Here is a tiny trained network, its code and every weight. The questions are about switching its units off for an input and a class, where a switched-off unit gives its printed mean instead of its output.

import numpy as np


def w(rows, s, z=0):
    codes = np.array(rows[::2]) - 128.0
    scale = np.full(codes.shape[1], s)
    scale[-1] = z or s
    return codes * scale


def f(y):
    return y / 2 * (1 + np.tanh(0.7978845608 * (y + 0.044715 * y**3)))


def log_softmax(a):
    a = a - a.max(-1, keepdims=True)
    return a - np.log(np.exp(a).sum(-1, keepdims=True))


def net(x, mask):
    res = np.array(x, float).reshape(1, 7) / 4 @ E
    y = f(res @ A[0][:, :-1].T + A[0][:, -1])
    res = res + np.where(mask, y, B[0][:, -1]) @ B[0][:, :-1]
    return log_softmax(res[-1] @ U[:, :-1].T + U[:, -1])


A, B = {}, {}
E = w([
[166,113,247,62,93,131,68,11,145,84],'x0',
[39,145,90,38,93,2,204,86,92,157],'x1',
[112,132,134,132,135,139,135,128,131,112],'x2',
[94,101,136,209,51,34,81,111,242,76],'x3',
[140,122,137,136,108,128,133,140,118,133],'x4',
[91,95,126,131,119,156,140,120,130,128],'x5',
[177,163,187,141,104,111,150,193,124,118],'x6',
],0.0099)
A[0] = w([
[110,145,108,141,104,125,90,139,89,161,157],'neuron 1',
[59,156,101,54,124,31,206,157,67,141,167],'neuron 2',
[162,108,104,134,159,187,111,156,98,120,253],'neuron 3',
[92,105,118,234,64,14,77,126,234,70,186],'neuron 4',
[84,126,62,238,169,135,130,208,175,151,161],'neuron 5',
[200,95,157,211,141,243,21,98,203,129,197],'neuron 6',
[124,129,126,110,154,109,172,157,78,58,120],'neuron 7',
[165,122,253,20,65,152,94,16,108,91,179],'neuron 8',
],0.011,0.0066)
B[0] = w([
[135,130,118,119,153,135,164,156,116,154,140],'neuron 1',
[73,98,145,129,113,135,214,104,140,194,227],'neuron 2',
[166,183,123,121,152,205,54,129,95,191,186],'neuron 3',
[128,114,100,185,84,60,102,145,192,128,253],'neuron 4',
[206,148,71,161,108,122,131,147,87,153,203],'neuron 5',
[141,138,179,167,150,147,133,139,140,3,246],'neuron 6',
[128,112,126,116,104,144,158,122,113,121,145],'neuron 7',
[111,85,137,19,142,124,99,119,180,75,250],'neuron 8',
],0.019,0.022)
U = w([
[185,213,161,167,165,180,94,111,8,171,113],'0',
[92,152,97,112,128,163,231,107,87,181,250],'1',
[194,161,50,206,107,117,113,157,144,97,253],'2',
[87,86,49,161,97,41,179,147,159,172,132],'3',
[146,136,137,60,193,195,86,125,142,83,48],'4',
[91,50,107,2,157,112,179,111,110,123,56],'5',
[111,106,178,166,111,82,89,81,172,41,148],'6',
[47,117,124,75,48,33,88,45,198,137,4],'7',
],0.0097,0.0017)

Each question gives the input, the list of numbers given to net, and the class t.
The units are the neurons (one row each of A and B). Each row of codes is followed by its name. A weight is (code - 128) times the scale printed after its matrix; where a second scale follows, it is the last column's (A, B and U).
mask holds one flag per neuron, in row order. A switched-off neuron (its flag False) gives its mean, the last column of its row in B, instead of its output. The means were averaged over made-up inputs and are rounded, as every weight is.
A unit's drop is (log p(t) with every unit on - log p(t) with that unit switched off) / (log p(t) with every unit on - log p(t) with every unit switched off).
The circuit of an input: a set's keep is (log p(t) with only the set's units on - log p(t) with every unit switched off) / (log p(t) with every unit on - log p(t) with every unit switched off). Starting from all 8 units, units are removed one at a time, each time the one whose removal leaves the highest keep (on an exact tie, the one counted first), for as long as the keep stays at least 0.8.
units of the circuit, in order: the units of the circuit, biggest drop first
unit that matters most: the unit with the biggest drop
k most important neurons: the k neurons with the biggest drops, biggest first
drop of u: that unit's drop, to one decimal
input [-7,1,-3,1,7,-5,2], class 3: units of the circuit, in order -> (neuron 6)
input [7,0,8,-5,-4,5,2], class 4: 2 most important neurons -> (neuron 2; neuron 4)
input [-5,-3,5,0,-5,-3,1], class 0: units of the circuit, in order -> (neuron 4; neuron 8)
input [-2,1,6,0,-7,5,-7], class 1: units of the circuit, in order -> (neuron 4; neuron 8)
input [3,0,8,0,7,-4,4], class 4: 4 most important neurons -> (neuron 4; neuron 2; neuron 6; neuron 8)
input [0,-8,5,-2,-1,-5,4], class 0: 3 most important neurons -> (neuron 8; neuron 3; neuron 4)
input [-3,1,0,-3,-5,1,-7], class 1: 3 most important neurons -> (neuron 4; neuron 8; neuron 6)
input [0,6,-7,3,-2,-1,-7], class 3: 2 most important neurons -> (neuron 8; neuron 2)
input [0,5,-4,0,6,4,2], class 1: 3 most important neurons -> (neuron 4; neuron 8; neuron 2)
input [3,-7,-1,-1,2,-4,-5], class 4: 2 most important neurons -> (neuron 4; neuron 3)
input [-6,1,7,-4,1,5,0], class 1: 2 most important neurons -> (neuron 2; neuron 6)
input [-5,-6,7,-2,1,-2,-8], class 0: 2 most important neurons -> (neuron 4; neuron 3)
input [8,1,7,-7,-5,-1,1], class 5: 2 most important neurons -> (neuron 8; neuron 6)
input [3,2,-2,8,8,6,6], class 7: units of the circuit, in order -> (neuron 6)
input [-1,5,0,-3,-6,8,-1], class 1: 2 most important neurons -> (neuron 8; neuron 4)
input [-1,-3,-7,6,-7,6,3], class 2: 2 most important neurons -> (neuron 8; neuron 5)
input [1,2,1,6,-1,-7,4], class 7: 2 most important neurons -> (neuron 6; neuron 5)
input [-6,-4,-8,-1,0,-5,-5], class 0: 2 most important neurons -> (neuron 4; neuron 3)
input [8,-7,1,-3,2,-7,-3], class 4: drop of neuron 4 -> 0.1
input [8,2,4,5,-6,0,5], class 7: unit that matters most -> neuron 8
input [8,2,8,7,2,8,3], class 7: drop of neuron 8 -> 0.6
input [-3,2,1,-6,-6,6,2], class 1: drop of neuron 5 -> 0.0
input [7,5,-5,-4,-4,-5,-8], class 5: drop of neuron 4 -> 0.5
